Here is a tiny trained network, its code and every weight. The questions are about switching its units off for an input and a class, where a switched-off unit gives its printed mean instead of its output.

import numpy as np


def w(rows, s, z=0):
    codes = np.array(rows[::2]) - 128.0
    scale = np.full(codes.shape[1], s)
    scale[-1] = z or s
    return codes * scale


def f(y):
    return np.maximum(y, 0)


def log_softmax(a):
    a = a - a.max(-1, keepdims=True)
    return a - np.log(np.exp(a).sum(-1, keepdims=True))


def net(x, mask):
    res = np.array(x, float).reshape(1, 7) / 4 @ E
    y = f(res @ A[0][:, :-1].T + A[0][:, -1])
    res = res + np.where(mask, y, B[0][:, -1]) @ B[0][:, :-1]
    return log_softmax(res[-1] @ U[:, :-1].T + U[:, -1])


A, B = {}, {}
E = w([
[99,2,3,36],'x0',
[147,140,106,161],'x1',
[126,129,130,117],'x2',
[89,118,138,142],'x3',
[133,135,122,139],'x4',
[165,47,186,225],'x5',
[57,201,73,71],'x6',
],0.0066)
A[0] = w([
[95,135,20,84,191],'neuron 1',
[119,203,118,153,83],'neuron 2',
[158,15,93,124,175],'neuron 3',
[199,135,73,81,175],'neuron 4',
[46,228,151,168,167],'neuron 5',
[155,123,207,128,88],'neuron 6',
[127,222,161,149,225],'neuron 7',
[113,35,145,117,222],'neuron 8',
[218,63,171,104,35],'neuron 9',
[132,166,181,78,193],'neuron 10',
[99,107,156,127,7],'neuron 11',
[151,120,248,191,252],'neuron 12',
[59,108,138,25,40],'neuron 13',
[140,182,217,84,176],'neuron 14',
[106,155,52,70,65],'neuron 15',
[166,108,182,161,114],'neuron 16',
[114,233,112,114,109],'neuron 17',
[95,120,12,51,142],'neuron 18',
[66,199,98,115,134],'neuron 19',
[136,47,60,162,152],'neuron 20',
[157,253,120,116,217],'neuron 21',
[155,71,121,184,140],'neuron 22',
],0.011,0.0039)
B[0] = w([
[68,9,185,238,231],'neuron 1',
[125,115,125,29,164],'neuron 2',
[87,84,32,35,228],'neuron 3',
[59,99,85,118,181],'neuron 4',
[119,156,3,41,207],'neuron 5',
[192,156,155,156,166],'neuron 6',
[116,196,130,74,216],'neuron 7',
[97,152,26,43,210],'neuron 8',
[166,154,138,95,170],'neuron 9',
[52,204,81,85,172],'neuron 10',
[208,168,94,146,128],'neuron 11',
[226,217,172,140,255],'neuron 12',
[145,144,113,254,184],'neuron 13',
[160,188,128,97,189],'neuron 14',
[56,86,243,215,193],'neuron 15',
[200,167,176,118,182],'neuron 16',
[51,118,126,46,189],'neuron 17',
[96,56,155,218,245],'neuron 18',
[58,139,178,97,189],'neuron 19',
[74,81,68,59,208],'neuron 20',
[26,171,115,44,217],'neuron 21',
[153,166,185,18,190],'neuron 22',
],0.0066,0.0095)
U = w([
[82,201,75,114,254],'0',
[55,94,18,29,168],'1',
[81,1,13,108,80],'2',
[59,49,93,161,2],'3',
[179,132,156,185,47],'4',
],0.009,0.0038)

Each question gives the input, the list of numbers given to net, and the class t.
The units are the neurons (one row each of A and B). Each row of codes is followed by its name. A weight is (code - 128) times the scale printed after its matrix; where a second scale follows, it is the last column's (A, B and U).
mask holds one flag per neuron, in row order. A switched-off neuron (its flag False) gives its mean, the last column of its row in B, instead of its output. The means were averaged over made-up inputs and are rounded, as every weight is.
A unit's drop is (log p(t) with every unit on - log p(t) with that unit switched off) / (log p(t) with every unit on - log p(t) with every unit switched off).
The circuit of an input: a set's keep is (log p(t) with only the set's units on - log p(t) with every unit switched off) / (log p(t) with every unit on - log p(t) with every unit switched off). Starting from the 12 units with the biggest drops (on a tie, the unit counted first), units are removed one at a time, each time the one whose removal leaves the highest keep (on an exact tie, the one counted first), for as long as the keep stays at least 0.8.
circuit, biggest first: the units of the circuit, biggest drop first
k most important neurons: the k neurons with the biggest drops, biggest first
drop of u: that unit's drop, to one decimal
input [8,1,7,3,-5,5,-7], class 1: circuit, biggest first -> (neuron 8; neuron 22)
input [-7,3,-3,-1,-2,-8,1], class 1: circuit, biggest first -> (neuron 5; neuron 17)
input [-8,3,7,3,0,-3,5], class 1: circuit, biggest first -> (neuron 5)
input [-7,4,6,-5,-2,-5,3], class 1: circuit, biggest first -> (neuron 5; neuron 17)
input [-2,2,-4,5,2,2,-1], class 4: circuit, biggest first -> (neuron 3; neuron 21; neuron 12)
input [8,-8,6,-8,5,-6,2], class 3: circuit, biggest first -> (neuron 15; neuron 1)
input [-1,2,7,-2,-7,7,-3], class 4: circuit, biggest first -> (neuron 12; neuron 21)
input [1,0,-4,-6,7,-7,-2], class 2: 2 most important neurons -> (neuron 12; neuron 1)
input [2,-4,2,5,-3,5,-8], class 1: 2 most important neurons -> (neuron 3; neuron 8)
input [-1,0,6,8,-2,5,0], class 4: drop of neuron 15 -> -0.1
input [2,5,-8,2,-7,1,8], class 2: drop of neuron 12 -> 0.2
input [2,1,-8,-2,5,3,3], class 2: drop of neuron 5 -> 0.1
input [-1,-5,5,-5,1,4,-2], class 4: drop of neuron 21 -> 0.2
input [-6,-4,8,1,3,0,8], class 1: circuit, biggest first -> (neuron 5)
